Below is a small trained network, with its code and all its weights. Each question gives an input and a class and asks what happens when units are switched off, that is, made to give their printed mean instead of their output.

import numpy as np


def w(rows, s, z=0):
    codes = np.array(rows[::2]) - 128.0
    scale = np.full(codes.shape[1], s)
    scale[-1] = z or s
    return codes * scale


def f(y):
    return y / 2 * (1 + np.tanh(0.7978845608 * (y + 0.044715 * y**3)))


def log_softmax(a):
    a = a - a.max(-1, keepdims=True)
    return a - np.log(np.exp(a).sum(-1, keepdims=True))


def net(x, mask):
    res = np.array(x, float).reshape(1, 3) / 4 @ E
    y = f(res @ A[0][:, :-1].T + A[0][:, -1])
    res = res + np.where(mask, y, B[0][:, -1]) @ B[0][:, :-1]
    return log_softmax(res[-1] @ U[:, :-1].T + U[:, -1])


A, B = {}, {}
E = w([
[133,216,253,127,32,85,28,110,13],'x0',
[188,166,194,253,189,92,30,115,202],'x1',
[238,104,64,132,81,5,130,245,63],'x2',
],0.0077)
A[0] = w([
[110,118,78,118,107,105,126,186,94,183],'n0',
[109,236,193,123,107,104,57,122,70,206],'n1',
[158,159,154,224,163,125,97,104,168,212],'n2',
[50,84,81,45,133,180,183,89,117,253],'n3',
[88,98,118,54,121,148,154,61,120,191],'n4',
[155,159,94,101,93,82,133,168,2,215],'n5',
[129,165,172,124,86,74,111,116,91,164],'n6',
],0.0094,0.0037)
B[0] = w([
[134,82,79,121,77,108,220,192,67,172],'n0',
[109,148,200,28,92,77,128,43,169,248],'n1',
[180,163,138,195,161,120,35,109,255,210],'n2',
[51,62,176,149,61,165,207,129,158,222],'n3',
[111,105,150,94,74,162,162,130,142,183],'n4',
[166,147,47,72,98,58,193,153,95,229],'n5',
[148,143,111,72,126,67,126,116,179,198],'n6',
],0.0087,0.014)
U = w([
[21,80,164,132,67,254,169,128,149,207],'0',
[164,124,88,252,234,154,63,138,198,250],'1',
[146,137,176,131,152,182,100,143,53,8],'2',
[66,131,121,125,153,161,19,162,34,22],'3',
[122,175,130,14,101,79,129,117,117,48],'4',
[130,178,202,124,110,130,33,48,163,52],'5',
[149,104,55,164,92,113,156,224,28,128],'6',
],0.0071,0.0026)

Each question gives the input, the list of numbers given to net, and the class t.
The units are the neurons (one row each of A and B). Each row of codes is followed by its name. A weight is (code - 128) times the scale printed after its matrix; where a second scale follows, it is the last column's (A, B and U).
mask holds one flag per neuron, in row order. A switched-off neuron (its flag False) gives its mean, the last column of its row in B, instead of its output. The means were averaged over made-up inputs and are rounded, as every weight is.
A unit's drop is (log p(t) with every unit on - log p(t) with that unit switched off) / (log p(t) with every unit on - log p(t) with every unit switched off).
The circuit of an input: a set's keep is (log p(t) with only the set's units on - log p(t) with every unit switched off) / (log p(t) with every unit on - log p(t) with every unit switched off). Starting from all 7 units, units are removed one at a time, each time the one whose removal leaves the highest keep (on an exact tie, the one counted first), for as long as the keep stays at least 0.8.
circuit, biggest first: the units of the circuit, biggest drop first
most important unit: the unit with the biggest drop
k most important neurons: the k neurons with the biggest drops, biggest first
drop when u is switched off: that unit's drop, to one decimal
input [-7,4,-6], class 1: circuit, biggest first => [n2]
input [0,0,1], class 6: 4 most important neurons => [n1, n2, n3, n6]
input [1,2,7], class 6: circuit, biggest first => [n1, n0]
input [-2,1,2], class 6: 2 most important neurons => [n1, n2]
input [0,6,6], class 1: circuit, biggest first => [n2, n1]
input [2,2,0], class 5: circuit, biggest first => [n5, n0]
input [-5,-8,6], class 6: 2 most important neurons => [n5, n0]
input [-5,-3,3], class 0: 2 most important neurons => [n3, n5]
input [-8,-5,6], class 6: 2 most important neurons => [n0, n1]
input [-8,4,-7], class 1: 3 most important neurons => [n2, n1, n0]
input [0,0,4], class 6: drop when n1 is switched off => 0.4
input [0,-5,0], class 0: drop when n3 is switched off => 0.3
input [-1,3,7], class 6: drop when n1 is switched off => 0.3
input [4,-8,8], class 6: most important unit => n0
